Rows, each with its class:
[  0.4  -6.8   2.8 -15.1  -5.2 -12.5  -0.2   6.6   0.8 -21.1  18.0  -2.3
   4.6  -3.9  -0.6  -1.9  10.1   8.8  14.6  22.1  22.6 -18.3  -2.9 -14.4
  -6.4  11.4] : q195
[-12.8   8.0   4.0   8.3  10.7 -19.7 -11.3   0.4   3.2  23.8  -8.5  -2.5
  -4.2 -25.2  -7.6  -6.8 -17.2  28.1  -2.4 -38.6  16.4  -1.0   2.7  21.9
  41.3  10.8] : Q304
[  3.3   0.5  -1.0   1.1   1.9   6.2  -5.5   5.1  -0.4   4.0   2.9   1.9
   0.2  -0.7  -4.5  -0.9   3.6  -6.3  -2.3   4.6 -19.9  -2.5  -2.8  -6.7
   1.5  -1.3] : Q304
[  3.2 -14.8  -1.8  -8.1  -6.4  15.0  17.3   8.6   5.9  -4.0   0.9  -1.1
   1.0   2.6   7.4  -9.7   2.6 -11.7  -9.1   8.4 -10.6  -3.4  -8.8  34.9
   4.7 -18.8] : q195
[  7.0   1.9   2.9   5.7   4.6   6.8   0.7   3.8   4.4   7.7  -7.8   2.1
  -8.2   0.9   5.4  -0.8  -6.5  -2.9   1.8  -8.8 -12.9 -10.7   2.7  15.2
  28.5 -19.7] : q195
[ -0.4  -2.9  -6.9  -2.8  -5.3   7.6  10.0   6.3   5.6   2.6  -6.0  -1.0
   0.1  -1.6   8.5  -3.8  -5.1  -2.9  -4.1 -13.5   0.5  -3.5  -4.3  33.9
   3.4 -24.2] : Q304
[  4.9  -9.7  -4.8 -19.2  -4.2 -16.8  15.5  19.3  13.0 -12.3  10.3   2.6
   6.9  -0.6  11.4  -8.6  18.4  29.5  -5.0   7.4  52.8  -2.4  -1.4   3.3
  12.4  -0.5] : Q304
[ -4.5  20.3 -10.9  30.0  18.9 -14.1 -16.3 -13.6 -19.9  23.9 -15.3   2.5
 -27.9 -26.6 -12.9   9.4 -18.9  -8.4  14.9 -28.3 -38.8  -0.5   4.5  -0.2
  29.2  24.4] : Q304
[  7.4  -7.5   0.3   2.8  -4.1  13.9  12.5   8.5 -17.0   3.0 -10.4   0.6
  -3.1   0.8  45.2  -6.1  -1.7 -12.0  -1.5  11.3 -26.3   1.9 -13.7  15.1
  -0.5 -11.4] : Q304
[  0.3   2.7   6.2   9.8 -15.6  41.4  -1.2  14.2   3.5 -14.5 -10.6  -8.1
  -2.7 -11.9  -1.1   3.3  -3.7 -39.5   8.8  20.5 -77.8   0.6  -3.6  24.0
  10.4 -25.0] : Q304
[ 11.6   4.6   0.7  13.5   4.5  -3.2  -3.3  -0.8  -7.3   9.0  -2.9   1.4
  -2.6  -3.0  -0.1  -1.1  -4.2   1.2   3.6  -5.1 -21.7   6.5  -5.0 -17.6
   4.7   2.9] : q195
[  1.0  -6.3  19.1   0.5  -3.3  10.1  11.0  10.9   4.8  -1.0   0.6  -0.1
  -3.3  -4.0   2.3  -4.0   1.9  -6.7  -1.0  10.1 -23.4  -7.8  -8.3  11.2
   2.5 -14.1] : Q304
[ -0.2   2.4  -2.4  -6.9   1.2 -14.3  -5.2   1.2  -2.4 -12.4  10.0  -0.1
   4.9  -5.4  -2.6   2.4  -1.1   2.3  10.2  15.8   9.2  -5.8   0.6 -38.9
   0.9  23.7] : q195
[  8.6  -9.8  -2.1  -0.5 -16.2  21.0  10.3   9.6   0.6  -1.9  -8.6 -33.4
  -7.9  -4.8   2.4  -1.2  -0.2 -22.6  11.6  19.4 -55.2  -2.2  -4.1  12.8
  -0.1 -14.2] : Q304
[ -1.1  -4.9   3.8   3.2 -11.4  28.8   5.4  13.4   7.2  -3.3 -13.0  -6.7
   0.9  -2.5   7.9  -2.6  -0.8 -20.8  -2.9  -2.5 -38.5  -5.8  -3.7  48.1
   9.1 -31.5] : Q304
[ 12.0  -1.3  -5.0   0.1   7.5 -34.7  16.8  -9.1 -18.4  15.6   2.3   3.0
 -18.1  10.7  -9.1   3.1   8.9  15.2  12.0  30.8  -4.0   3.2 -12.0 -62.4
  -2.0  45.1] : q195
[ -3.2  -2.5   4.6  26.8 -15.1  35.6  -5.5  -0.1  -2.1  -1.8 -16.5  -9.4
 -10.2  -2.6   4.4  -3.7  -6.1 -39.2   1.7   7.1 -58.5  -2.9  -3.3  40.6
  -2.3 -28.4] : q195
[  3.9 -10.3  -7.2  -8.9   6.6 -43.8   5.9  -3.8  10.1   1.6  12.6   4.5
  -9.8   2.5  -7.0   1.3   2.6  22.6  13.9  24.7  14.6   3.0 -10.5 -51.1
   3.0  41.7] : Q304
[  1.7  -2.2   6.7   2.7   1.3 -25.1   2.5  -0.6 -14.9  -5.6  18.3  -5.3
  -4.6  -0.5  -8.9   1.5  13.9   7.6   5.5  25.1   4.0   1.7  -1.7 -50.2
   3.7  34.8] : q195
[  6.5   2.5  -0.6   0.9   4.4  -1.9   1.5  -5.6   9.8  -8.2  -1.4  -0.4
   4.3  -7.0   0.2  -4.9   2.2  14.1  -3.9 -12.1  20.3  -4.8   2.2   5.9
   7.4  -2.5] : Q304

Rows with their classes:
[  2.0  -9.6 -14.4   2.5   1.5   5.1  13.9 -23.6 -25.5  22.7  -3.2 -14.4
  38.8 -11.4 -36.8  21.5  -4.7   5.8  29.5   7.1  -5.5  14.9   9.2 -18.6
 -20.4 -24.4] : F
[  3.4 -18.2  -4.8  -9.0   1.6   9.4  -1.7  13.9 -21.9  -0.5   2.2  -8.0
  16.6   1.0 -11.1  15.4  -4.9   7.0   1.2 -15.0  -4.6  -7.5  -4.1   2.0
   3.4  -5.2] : U
[ -9.1  -4.3 -13.1 -18.0   8.8  15.9   9.5   5.0 -19.6 -19.8   2.6   7.1
 -21.2  -9.7 -28.4  23.2  10.9   9.4  -6.8   9.8  -0.3 -18.6   3.7   6.1
 -10.4 -10.3] : L
[ -4.7 -14.4  -9.7  11.1   8.3   2.4  15.2 -50.9 -21.7  31.4   0.2 -24.3
  34.8  -5.0 -38.8  21.5  -5.8  -2.1   0.9 -18.2   2.8   6.3   2.7 -12.3
 -18.3 -29.9] : F
[ -2.8  -6.4 -20.1 -13.1  -1.6   8.8  -0.5 -16.6 -15.4  -6.0  -0.1   2.9
 -61.2  -6.5 -30.0   7.0   4.3  19.3  -7.0   3.8   2.6 -19.0  -0.3  -4.3
  -3.4 -16.3] : Y
[  3.6  -2.3  -5.1  -5.3   1.0   5.8 -14.0 -12.5  -4.5 -13.7  -5.7 -12.5
 -35.7  -4.2 -15.9  -1.4  -0.6   6.2  -7.6  10.1  -0.4  -3.4  12.4  52.5
   0.9  -5.3] : Y
